Below is a small trained network, with its code and all its weights. Each question gives an input and a class and asks what happens when units are switched off, that is, made to give their printed mean instead of their output.

import numpy as np


def w(rows, s, z=0):
    codes = np.array(rows[::2]) - 128.0
    scale = np.full(codes.shape[1], s)
    scale[-1] = z or s
    return codes * scale


def norm(h):
    return h / np.sqrt((h * h).mean(-1, keepdims=True) + 1e-5)


def f(y):
    return y / 2 * (1 + np.tanh(0.7978845608 * (y + 0.044715 * y**3)))


def log_softmax(a):
    a = a - a.max(-1, keepdims=True)
    return a - np.log(np.exp(a).sum(-1, keepdims=True))


def net(x, mask):
    res = np.array(x, float).reshape(1, 6) / 4 @ E
    u = 0
    for l in range(3):
        y = f(norm(res) @ A[l][:, :-1].T + A[l][:, -1])
        res = res + np.where(mask[u : u + 9], y, B[l][:, -1]) @ B[l][:, :-1]
        u += 9
    return log_softmax(norm(res)[-1] @ U[:, :-1].T + U[:, -1])


A, B = {}, {}
E = w([
[96,83,167,101,111,35,10],'x0',
[100,121,109,122,181,37,106],'x1',
[66,54,151,24,138,158,105],'x2',
[108,141,53,103,205,161,81],'x3',
[12,140,54,182,121,131,134],'x4',
[127,160,202,109,178,165,197],'x5',
],0.0013)
A[0] = w([
[77,123,163,92,123,120,53,199],'L0N1',
[88,139,158,154,134,113,61,1],'L0N2',
[142,163,93,15,156,173,132,105],'L0N3',
[2,148,84,173,180,138,205,126],'L0N4',
[101,84,96,131,96,192,69,137],'L0N5',
[75,102,78,159,95,28,134,36],'L0N6',
[155,123,95,93,218,112,37,86],'L0N7',
[83,98,198,126,137,135,193,35],'L0N8',
[220,59,128,66,212,112,76,40],'L0N9',
],0.0031,0.0008)
B[0] = w([
[134,174,126,136,75,132,108,186],'L0N1',
[186,90,131,109,93,97,97,112],'L0N2',
[189,101,178,127,116,128,105,158],'L0N3',
[137,171,188,144,84,135,113,246],'L0N4',
[178,124,175,146,139,182,82,159],'L0N5',
[89,3,152,209,142,180,98,168],'L0N6',
[179,141,155,173,84,107,142,170],'L0N7',
[163,68,63,127,166,124,154,135],'L0N8',
[146,96,122,132,57,122,171,161],'L0N9',
],0.0031,0.0013)
A[1] = w([
[97,104,44,142,71,131,98,18],'L1N1',
[20,73,62,192,103,112,66,228],'L1N2',
[202,67,117,59,128,199,156,115],'L1N3',
[173,138,163,184,107,146,171,254],'L1N4',
[69,171,84,153,55,206,253,67],'L1N5',
[128,149,64,167,72,149,77,112],'L1N6',
[176,102,170,147,72,51,70,74],'L1N7',
[209,113,144,51,37,204,115,237],'L1N8',
[200,173,188,188,173,110,146,125],'L1N9',
],0.003,0.00053)
B[1] = w([
[146,111,222,146,131,180,138,136],'L1N1',
[193,112,199,213,68,131,100,247],'L1N2',
[61,25,181,196,120,92,115,171],'L1N3',
[141,85,72,162,79,100,141,208],'L1N4',
[91,141,103,104,89,4,111,224],'L1N5',
[139,79,122,158,181,147,106,171],'L1N6',
[41,208,121,69,120,124,169,199],'L1N7',
[89,171,139,198,146,100,102,233],'L1N8',
[93,69,90,112,143,115,101,191],'L1N9',
],0.0035,0.0015)
A[2] = w([
[91,177,183,12,100,129,101,46],'L2N1',
[200,149,1,100,210,110,121,75],'L2N2',
[102,129,144,182,119,204,89,234],'L2N3',
[65,174,153,31,164,95,155,93],'L2N4',
[163,115,179,91,93,82,174,254],'L2N5',
[147,142,159,76,105,106,101,138],'L2N6',
[153,155,88,144,49,100,181,182],'L2N7',
[124,157,70,177,139,162,96,250],'L2N8',
[112,47,149,85,211,137,205,225],'L2N9',
],0.0039,0.00094)
B[2] = w([
[190,221,128,50,204,109,177,148],'L2N1',
[133,71,73,131,199,220,179,152],'L2N2',
[197,81,252,166,180,79,86,253],'L2N3',
[178,161,162,87,166,129,44,172],'L2N4',
[91,139,80,173,133,165,104,239],'L2N5',
[114,158,8,69,117,129,223,146],'L2N6',
[104,83,72,92,74,123,172,255],'L2N7',
[146,69,174,70,119,167,134,216],'L2N8',
[159,108,211,223,60,115,27,172],'L2N9',
],0.0033,0.0015)
U = w([
[150,220,157,2,159,91,95,82],'0',
[152,57,238,199,99,133,30,251],'1',
[179,77,63,111,203,234,164,9],'2',
[90,107,53,142,44,82,186,163],'3',
],0.0083,0.0023)

Each question gives the input, the list of numbers given to net, and the class t.
The units are the neurons (one row each of A and B). Each row of codes is followed by its name. A weight is (code - 128) times the scale printed after its matrix; where a second scale follows, it is the last column's (A, B and U).
mask holds one flag per neuron, layer by layer. A switched-off neuron (its flag False) gives its mean, the last column of its row in B, instead of its output. The means were averaged over made-up inputs and are rounded, as every weight is.
A unit's drop is (log p(t) with every unit on - log p(t) with that unit switched off) / (log p(t) with every unit on - log p(t) with every unit switched off).
The circuit of an input: a set's keep is (log p(t) with only the set's units on - log p(t) with every unit switched off) / (log p(t) with every unit on - log p(t) with every unit switched off). Starting from the 12 units with the biggest drops (on a tie, the unit counted first), units are removed one at a time, each time the one whose removal leaves the highest keep (on an exact tie, the one counted first), for as long as the keep stays at least 0.8.
circuit, biggest first: the units of the circuit, biggest drop first
unit that matters most: the unit with the biggest drop
k most important neurons: the k neurons with the biggest drops, biggest first
k most important neurons of layer l: the k neurons of layer l with the biggest drops, biggest first
input [2,7,5,-6,-6,-3], class 0: unit that matters most => L1N7
input [8,7,0,-4,1,1], class 3: 3 most important neurons of layer 2 => (L2N6; L2N9; L2N3)
input [2,-2,0,-4,-6,1], class 0: circuit, biggest first => (L1N7; L2N1)
input [-7,-3,8,4,0,5], class 1: 2 most important neurons => (L1N3; L2N9)
input [-8,8,7,-2,-8,6], class 1: 2 most important neurons => (L2N9; L1N3)
input [-4,0,-8,1,-4,0], class 2: circuit, biggest first => (L2N2; L1N2)
input [6,8,-2,-4,0,-1], class 3: circuit, biggest first => (L2N9; L2N3)
input [4,-4,-8,0,0,6], class 3: 2 most important neurons of layer 0 => (L0N5; L0N3)
input [2,4,-3,0,-7,1], class 3: circuit, biggest first => (L0N9; L2N3; L2N6)
input [4,0,-1,-7,-8,-6], class 0: circuit, biggest first => (L1N7; L2N1)
input [4,0,-5,-2,2,7], class 3: 2 most important neurons => (L0N5; L2N3)
input [-8,6,-5,-1,7,-7], class 1: 2 most important neurons => (L0N6; L1N2)
input [3,4,-1,0,3,8], class 0: 2 most important neurons => (L0N4; L1N3)
input [-4,-8,0,-5,-8,-2], class 3: unit that matters most => L0N6
input [-2,-1,5,2,7,5], class 0: 2 most important neurons => (L0N4; L1N5)
input [-1,0,3,7,3,5], class 0: 3 most important neurons => (L0N6; L0N4; L1N2)
input [-2,7,-8,-2,-5,8], class 2: 2 most important neurons => (L2N2; L1N2)
input [-4,6,3,7,-7,2], class 1: 2 most important neurons => (L1N3; L2N9)
input [5,-2,8,2,-8,5], class 0: 2 most important neurons => (L2N1; L0N6)
input [-1,-3,7,8,5,7], class 0: unit that matters most => L0N6
input [1,5,-5,4,-4,2], class 2: 3 most important neurons => (L2N2; L1N5; L1N2)
input [1,4,0,7,-7,-4], class 3: 2 most important neurons => (L0N9; L0N7)
input [7,-4,6,8,-8,4], class 0: 2 most important neurons of layer 2 => (L2N1; L2N6)
input [5,-1,-3,-6,-4,7], class 0: 2 most important neurons of layer 2 => (L2N4; L2N1)
input [5,0,8,1,-6,-4], class 0: 2 most important neurons => (L1N7; L2N1)
input [-1,2,-4,3,-8,-7], class 3: 2 most important neurons => (L0N9; L0N7)
input [-1,-2,-4,4,-1,3], class 2: unit that matters most => L2N2
